Here is a tiny trained network, its code and every weight. The questions are about switching its units off for an input and a class, where a switched-off unit gives its printed mean instead of its output.

import numpy as np


def w(rows, s, z=0):
    codes = np.array(rows[::2]) - 128.0
    scale = np.full(codes.shape[1], s)
    scale[-1] = z or s
    return codes * scale


def f(y):
    return np.maximum(y, 0)


def log_softmax(a):
    a = a - a.max(-1, keepdims=True)
    return a - np.log(np.exp(a).sum(-1, keepdims=True))


def net(x, mask):
    res = np.array(x, float).reshape(1, 5) / 4 @ E
    y = f(res @ A[0][:, :-1].T + A[0][:, -1])
    res = res + np.where(mask, y, B[0][:, -1]) @ B[0][:, :-1]
    return log_softmax(res[-1] @ U[:, :-1].T + U[:, -1])


A, B = {}, {}
E = w([
[161,154,107,100,206],'x0',
[156,126,207,52,132],'x1',
[156,166,162,180,153],'x2',
[46,187,131,78,200],'x3',
[137,2,171,117,176],'x4',
],0.014)
A[0] = w([
[99,140,147,77,94,136],'N1',
[223,116,177,173,214,169],'N2',
[120,160,105,132,28,208],'N3',
[102,228,163,151,121,253],'N4',
[89,77,37,81,158,106],'N5',
[131,128,159,182,99,88],'N6',
[103,218,174,42,226,121],'N7',
[75,159,29,154,173,143],'N8',
[117,132,117,165,120,109],'N9',
[156,125,125,220,117,131],'N10',
[97,172,27,155,161,174],'N11',
[83,170,195,33,210,192],'N12',
[213,107,184,137,210,160],'N13',
[104,143,107,185,84,3],'N14',
[163,141,170,243,81,113],'N15',
[164,112,82,177,86,113],'N16',
[174,135,118,86,103,220],'N17',
[58,117,98,192,107,106],'N18',
[54,83,212,97,147,229],'N19',
[73,150,228,145,153,178],'N20',
[217,173,83,114,116,176],'N21',
[108,36,138,35,152,191],'N22',
[164,143,150,240,110,176],'N23',
[54,161,7,159,186,173],'N24',
[215,93,163,115,135,115],'N25',
[60,155,25,147,170,163],'N26',
],0.012,0.0043)
B[0] = w([
[127,104,135,192,156,168],'N1',
[140,132,59,219,215,227],'N2',
[151,131,128,212,135,226],'N3',
[80,157,110,143,123,232],'N4',
[198,118,100,103,161,194],'N5',
[122,158,106,143,130,169],'N6',
[77,155,176,156,184,251],'N7',
[106,110,58,70,43,214],'N8',
[161,147,132,143,130,157],'N9',
[150,175,132,195,133,206],'N10',
[134,149,44,87,35,218],'N11',
[59,83,186,143,187,250],'N12',
[109,78,60,159,187,224],'N13',
[183,129,124,171,105,176],'N14',
[123,181,120,165,142,228],'N15',
[53,145,163,186,137,208],'N16',
[109,88,152,134,148,176],'N17',
[123,157,115,143,89,194],'N18',
[56,44,102,52,119,223],'N19',
[7,127,153,101,109,195],'N20',
[68,124,155,147,112,194],'N21',
[196,70,88,66,189,239],'N22',
[135,203,119,192,177,227],'N23',
[119,142,69,78,39,238],'N24',
[109,113,84,139,129,205],'N25',
[138,130,13,108,96,220],'N26',
],0.011,0.014)
U = w([
[158,168,180,160,73,108],'0',
[124,4,124,107,121,235],'1',
[105,114,163,152,204,166],'2',
[167,154,172,92,125,16],'3',
[164,159,59,140,79,172],'4',
[51,129,129,111,70,169],'5',
[159,128,140,84,101,4],'6',
[154,94,98,60,91,44],'7',
],0.014,0.003)

Each question gives the input, the list of numbers given to net, and the class t.
The units are the neurons (one row each of A and B). Each row of codes is followed by its name. A weight is (code - 128) times the scale printed after its matrix; where a second scale follows, it is the last column's (A, B and U).
mask holds one flag per neuron, in row order. A switched-off neuron (its flag False) gives its mean, the last column of its row in B, instead of its output. The means were averaged over made-up inputs and are rounded, as every weight is.
A unit's drop is (log p(t) with every unit on - log p(t) with that unit switched off) / (log p(t) with every unit on - log p(t) with every unit switched off).
The circuit of an input: a set's keep is (log p(t) with only the set's units on - log p(t) with every unit switched off) / (log p(t) with every unit on - log p(t) with every unit switched off). Starting from the 12 units with the biggest drops (on a tie, the unit counted first), units are removed one at a time, each time the one whose removal leaves the highest keep (on an exact tie, the one counted first), for as long as the keep stays at least 0.8.
units of the circuit, in order: the units of the circuit, biggest drop first
k most important neurons: the k neurons with the biggest drops, biggest first
drop when u is switched off: that unit's drop, to one decimal
input [-5,4,1,5,5], class 1: units of the circuit, in order -> N19
input [-3,7,6,-3,-5], class 0: 4 most important neurons -> N12, N22, N19, N7
input [0,7,0,5,-8], class 2: 4 most important neurons -> N7, N12, N1, N24
input [1,6,-4,-3,-7], class 2: 3 most important neurons -> N24, N11, N8
input [6,-8,2,-6,7], class 2: 4 most important neurons -> N16, N26, N2, N11
input [6,0,-4,7,2], class 1: 2 most important neurons -> N12, N22
input [-7,7,5,7,5], class 1: 2 most important neurons -> N19, N23
input [2,-5,-3,8,-2], class 4: 4 most important neurons -> N26, N11, N5, N19
input [2,-7,6,6,1], class 4: drop when N26 is switched off -> 0.2
input [-5,-8,-7,8,-2], class 4: drop when N4 is switched off -> 0.0
input [-5,3,-5,1,-5], class 0: drop when N25 is switched off -> 0.1
